Here is a tiny trained network, its code and every weight. The questions are about switching its units off for an input and a target symbol, where a switched-off unit gives its printed mean instead of its output.

import numpy as np


def w(rows, s, z=0):
    codes = np.array(rows[::2]) - 128.0
    scale = np.full(codes.shape[1], s)
    scale[-1] = z or s
    return codes * scale


def norm(h):
    return h / np.sqrt((h * h).mean(-1, keepdims=True) + 1e-5)


def f(y):
    return np.maximum(y, 0)


def softmax(a):
    e = np.exp(a - a.max(-1, keepdims=True))
    return e / e.sum(-1, keepdims=True)


def log_softmax(a):
    a = a - a.max(-1, keepdims=True)
    return a - np.log(np.exp(a).sum(-1, keepdims=True))


def net(x, mask):
    ids = ['αβδεζθμπστψω'.index(c) for c in x.split()]
    T = len(ids)
    res = E[ids] + P[:T]
    q, k, v = (norm(res) @ M[0].T for M in (Q, K, V))
    z = softmax(np.where(np.tri(T) > 0, q @ k.T / 2**0.5, -1e9)) @ v
    res = res + np.where(mask[0], z, O[0][:, -1]) @ O[0][:, :-1]
    y = f(norm(res) @ A[0][:, :-1].T + A[0][:, -1])
    res = res + np.where(mask[1:9], y, B[0][:, -1]) @ B[0][:, :-1]
    return log_softmax(norm(res)[-1] @ U[:, :-1].T + U[:, -1])


Q, K, V, O, A, B = {}, {}, {}, {}, {}, {}
E = w([
[148,82,114,202],'α',
[113,92,102,6],'β',
[61,83,122,136],'δ',
[35,130,124,146],'ε',
[46,145,101,102],'ζ',
[188,137,74,139],'θ',
[69,139,106,110],'μ',
[33,97,117,145],'π',
[127,244,207,60],'σ',
[18,156,96,92],'τ',
[104,87,125,108],'ψ',
[167,83,62,60],'ω',
],0.02)
P = w([
[254,27,127,59],'0',
[134,74,134,75],'1',
[114,124,115,93],'2',
[103,140,93,96],'3',
[105,157,69,101],'4',
[96,164,51,105],'5',
[105,175,29,115],'6',
[108,182,15,122],'7',
],0.0066)
Q[0] = w([
[108,52,44,25],'h0',
[174,7,66,21],'h0',
],0.021)
K[0] = w([
[139,185,177,36],'h0',
[184,114,247,4],'h0',
],0.02)
V[0] = w([
[177,131,1,131],'h0',
[202,133,207,189],'h0',
],0.0092)
O[0] = w([
[75,88,191,164,162],'h0',
[110,116,68,2,1],'h0',
],0.0088,0.0076)
A[0] = w([
[250,95,149,139,173],'n0',
[98,117,207,154,38],'n1',
[110,140,113,107,199],'n2',
[139,79,97,102,79],'n3',
[97,98,141,107,4],'n4',
[199,221,178,93,53],'n5',
[167,96,208,150,106],'n6',
[165,65,117,182,69],'n7',
],0.019,0.0028)
B[0] = w([
[58,12,172,109,195],'n0',
[119,28,235,138,227],'n1',
[162,76,158,141,162],'n2',
[149,184,169,211,189],'n3',
[93,178,62,109,159],'n4',
[101,250,153,41,149],'n5',
[84,23,127,80,191],'n6',
[142,215,124,123,254],'n7',
],0.018,0.0083)
U = w([
[98,19,174,110,200],'α',
[80,186,170,166,190],'β',
[144,155,80,197,138],'δ',
[203,141,111,170,91],'ε',
[142,116,129,42,40],'ζ',
[228,124,130,64,197],'θ',
[116,110,61,89,99],'μ',
[99,93,40,150,4],'π',
[166,91,60,118,118],'σ',
[82,123,63,69,83],'τ',
[115,195,203,9,4],'ψ',
[228,32,75,140,66],'ω',
],0.012,0.0045)

Each question gives the input, a string of symbols that net reads in full, and the target symbol t.
The units are the heads (2 rows each of Q, K, V and O) and the neurons (one row each of A and B). Each row of codes is followed by its name. A weight is (code - 128) times the scale printed after its matrix; where a second scale follows, it is the last column's (O, A, B and U).
mask holds one flag per unit, heads first, then neurons. A switched-off unit (its flag False) gives its mean, the last column of its rows in O or B, instead of its output. The means were averaged over made-up inputs and are rounded, as every weight is.
A unit's drop is (log p(t) with every unit on - log p(t) with that unit switched off) / (log p(t) with every unit on - log p(t) with every unit switched off).
The circuit of an input: a set's keep is (log p(t) with only the set's units on - log p(t) with every unit switched off) / (log p(t) with every unit on - log p(t) with every unit switched off). Starting from all 9 units, units are removed one at a time, each time the one whose removal leaves the highest keep (on an exact tie, the one counted first), for as long as the keep stays at least 0.8.
units of the circuit, in order: the units of the circuit, biggest drop first
most important unit: the unit with the biggest drop
k most important neurons: the k neurons with the biggest drops, biggest first
drop of u: that unit's drop, to one decimal
input δ α σ π ω ε τ, target τ: most important unit => n1
input β ζ ω ζ α β, target β: 2 most important neurons => (n3, n1)
input α τ ε β β α β, target δ: 4 most important neurons => (n1, n3, n0, n4)
input ε σ τ, target τ: 4 most important neurons => (n1, n0, n7, n6)
input τ σ μ θ, target ψ: units of the circuit, in order => (n5, h0)
input α τ α σ ε ω ε δ, target δ: 2 most important neurons => (n1, n0)
input μ ψ τ σ θ α ω, target ω: 2 most important neurons => (n7, n1)
input α β ω τ ζ τ ζ α, target β: 2 most important neurons => (n7, n1)
input τ α α β ζ β, target β: 2 most important neurons => (n3, n4)
input ε δ ω β ψ β α ω, target β: 4 most important neurons => (n7, n3, n6, n1)
input σ τ β ψ μ ω, target ω: drop of h0 => 1.1
input ε α σ β, target θ: drop of n1 => 0.3
input β σ μ α β π ε β, target θ: drop of n0 => 0.2
input ζ ε α σ α, target β: drop of n2 => 0.0
